Below is a small trained network, with its code and all its weights. Each question gives an input and a target symbol and asks what happens when units are switched off, that is, made to give their printed mean instead of their output.

import numpy as np


def w(rows, s, z=0):
    codes = np.array(rows[::2]) - 128.0
    scale = np.full(codes.shape[1], s)
    scale[-1] = z or s
    return codes * scale


def f(y):
    return np.maximum(y, 0)


def softmax(a):
    e = np.exp(a - a.max(-1, keepdims=True))
    return e / e.sum(-1, keepdims=True)


def log_softmax(a):
    a = a - a.max(-1, keepdims=True)
    return a - np.log(np.exp(a).sum(-1, keepdims=True))


def net(x, mask):
    ids = ['Θβγεζηλμστφψ'.index(c) for c in x.split()]
    T = len(ids)
    res = E[ids] + P[:T]
    u = 0
    for l in range(2):
        q, k, v = (res @ M[l].T for M in (Q, K, V))
        z = softmax(np.where(np.tri(T) > 0, q @ k.T / 3**0.5, -1e9)) @ v
        res = res + np.where(mask[u], z, O[l][:, -1]) @ O[l][:, :-1]
        u += 1
        y = f(res @ A[l][:, :-1].T + A[l][:, -1])
        res = res + np.where(mask[u : u + 4], y, B[l][:, -1]) @ B[l][:, :-1]
        u += 4
    return log_softmax(res[-1] @ U[:, :-1].T + U[:, -1])


Q, K, V, O, A, B = {}, {}, {}, {}, {}, {}
E = w([
[117,32,186,170],'Θ',
[184,182,47,123],'β',
[63,174,153,189],'γ',
[65,174,166,84],'ε',
[207,179,2,89],'ζ',
[66,187,194,140],'η',
[173,158,219,181],'λ',
[113,40,202,151],'μ',
[176,227,162,232],'σ',
[205,119,136,206],'τ',
[247,59,117,65],'φ',
[217,135,189,66],'ψ',
],0.021)
P = w([
[122,76,87,175],'0',
[130,121,160,57],'1',
[140,83,107,184],'2',
[147,129,178,60],'3',
[153,84,122,193],'4',
[161,139,193,64],'5',
[166,84,137,201],'6',
[173,151,205,66],'7',
[249,149,228,220],'8',
],0.013)
Q[0] = w([
[9,122,12,200],'L0H0',
[138,190,160,182],'L0H0',
[3,113,142,201],'L0H0',
],0.016)
K[0] = w([
[3,147,51,95],'L0H0',
[122,161,129,141],'L0H0',
[65,103,123,116],'L0H0',
],0.024)
V[0] = w([
[157,188,254,126],'L0H0',
[144,162,69,225],'L0H0',
[207,133,22,68],'L0H0',
],0.0062)
O[0] = w([
[103,104,71,116,254],'L0H0',
[132,124,112,141,170],'L0H0',
[246,181,157,149,122],'L0H0',
],0.013,0.0056)
A[0] = w([
[141,144,56,245,239],'L0N0',
[210,57,109,98,254],'L0N1',
[132,203,195,6,31],'L0N2',
[99,131,219,26,3],'L0N3',
],0.012,0.0045)
B[0] = w([
[102,117,67,189,232],'L0N0',
[51,243,163,142,250],'L0N1',
[107,105,201,154,168],'L0N2',
[91,85,10,150,166],'L0N3',
],0.013,0.015)
Q[1] = w([
[1,96,165,175],'L1H0',
[158,155,209,162],'L1H0',
[122,161,51,175],'L1H0',
],0.0096)
K[1] = w([
[148,92,203,2],'L1H0',
[12,125,233,194],'L1H0',
[216,161,155,182],'L1H0',
],0.0098)
V[1] = w([
[147,120,164,163],'L1H0',
[205,148,143,4],'L1H0',
[178,78,121,55],'L1H0',
],0.002)
O[1] = w([
[229,255,168,171,134],'L1H0',
[110,103,111,38,23],'L1H0',
[247,252,118,145,3],'L1H0',
],0.004,0.0058)
A[1] = w([
[110,122,187,34,249],'L1N0',
[218,62,153,241,187],'L1N1',
[101,115,1,134,104],'L1N2',
[62,237,143,71,37],'L1N3',
],0.011,0.013)
B[1] = w([
[229,228,96,40,187],'L1N0',
[125,91,163,2,207],'L1N1',
[239,131,149,152,253],'L1N2',
[102,8,167,125,226],'L1N3',
],0.01,0.018)
U = w([
[98,58,114,218,116],'Θ',
[103,143,157,227,82],'β',
[153,226,98,147,98],'γ',
[200,79,139,105,41],'ε',
[114,64,176,196,34],'ζ',
[41,33,103,178,98],'η',
[173,163,49,40,158],'λ',
[141,9,128,131,71],'μ',
[161,110,124,159,216],'σ',
[27,160,80,178,252],'τ',
[155,160,155,104,130],'φ',
[58,120,87,55,181],'ψ',
],0.016,0.014)

Each question gives the input, a string of symbols that net reads in full, and the target symbol t.
The units are the heads (3 rows each of Q, K, V and O) and the neurons (one row each of A and B). Each row of codes is followed by its name. A weight is (code - 128) times the scale printed after its matrix; where a second scale follows, it is the last column's (O, A, B and U).
mask holds one flag per unit, layer by layer, with each layer's heads first. A switched-off unit (its flag False) gives its mean, the last column of its rows in O or B, instead of its output. The means were averaged over made-up inputs and are rounded, as every weight is.
A unit's drop is (log p(t) with every unit on - log p(t) with that unit switched off) / (log p(t) with every unit on - log p(t) with every unit switched off).
The circuit of an input: a set's keep is (log p(t) with only the set's units on - log p(t) with every unit switched off) / (log p(t) with every unit on - log p(t) with every unit switched off). Starting from all 10 units, units are removed one at a time, each time the one whose removal leaves the highest keep (on an exact tie, the one counted first), for as long as the keep stays at least 0.8.
units of the circuit, in order: the units of the circuit, biggest drop first
most important unit: the unit with the biggest drop
k most important neurons: the k neurons with the biggest drops, biggest first
k most important neurons of layer l: the k neurons of layer l with the biggest drops, biggest first
input β β β β μ μ τ Θ, target τ: most important unit : L1N2
input τ ζ φ ψ μ μ ψ β, target ψ: 2 most important neurons of layer 0 : L0N0, L0N1
input γ σ μ β, target σ: units of the circuit, in order : L1N2, L1N0
input ε μ λ λ ψ γ β η γ, target Θ: units of the circuit, in order : L0N1, L0N0
input β φ φ η, target φ: 2 most important neurons : L0N0, L0N2
input λ Θ φ ζ, target φ: units of the circuit, in order : L0H0, L0N2
input τ φ φ β ζ τ λ σ η, target τ: 2 most important neurons of layer 1 : L1N3, L1N2
input τ φ β σ, target σ: 2 most important neurons of layer 1 : L1N3, L1N0
input ζ φ η λ μ η, target λ: units of the circuit, in order : L0N1, L1N3
input β ε μ μ Θ β σ, target ε: units of the circuit, in order : L0N1, L1N1
input ε μ λ λ φ Θ, target φ: units of the circuit, in order : L0N0, L0H0
input β ψ η β λ σ β β, target σ: units of the circuit, in order : L1N2, L0H0, L1N0
input τ φ Θ ψ τ μ, target τ: 3 most important neurons : L0N3, L1N1, L1N2
input μ φ Θ μ, target φ: 2 most important neurons : L0N0, L1N0
input Θ β β σ Θ β ζ, target β: 3 most important neurons of layer 0 : L0N1, L0N0, L0N3
input λ β τ μ β ε, target τ: units of the circuit, in order : L1N1
input ψ τ η Θ, target τ: 4 most important neurons : L1N2, L1N1, L0N3, L0N1
input μ μ ψ σ, target σ: 3 most important neurons of layer 1 : L1N0, L1N3, L1N2
input Θ μ ψ β, target ψ: units of the circuit, in order : L1N2, L0N0, L1N3, L0N3
input γ φ β β γ φ ε, target λ: 4 most important neurons : L0N1, L0N0, L1N3, L1N0
input η β β β, target β: 2 most important neurons of layer 1 : L1N1, L1N3
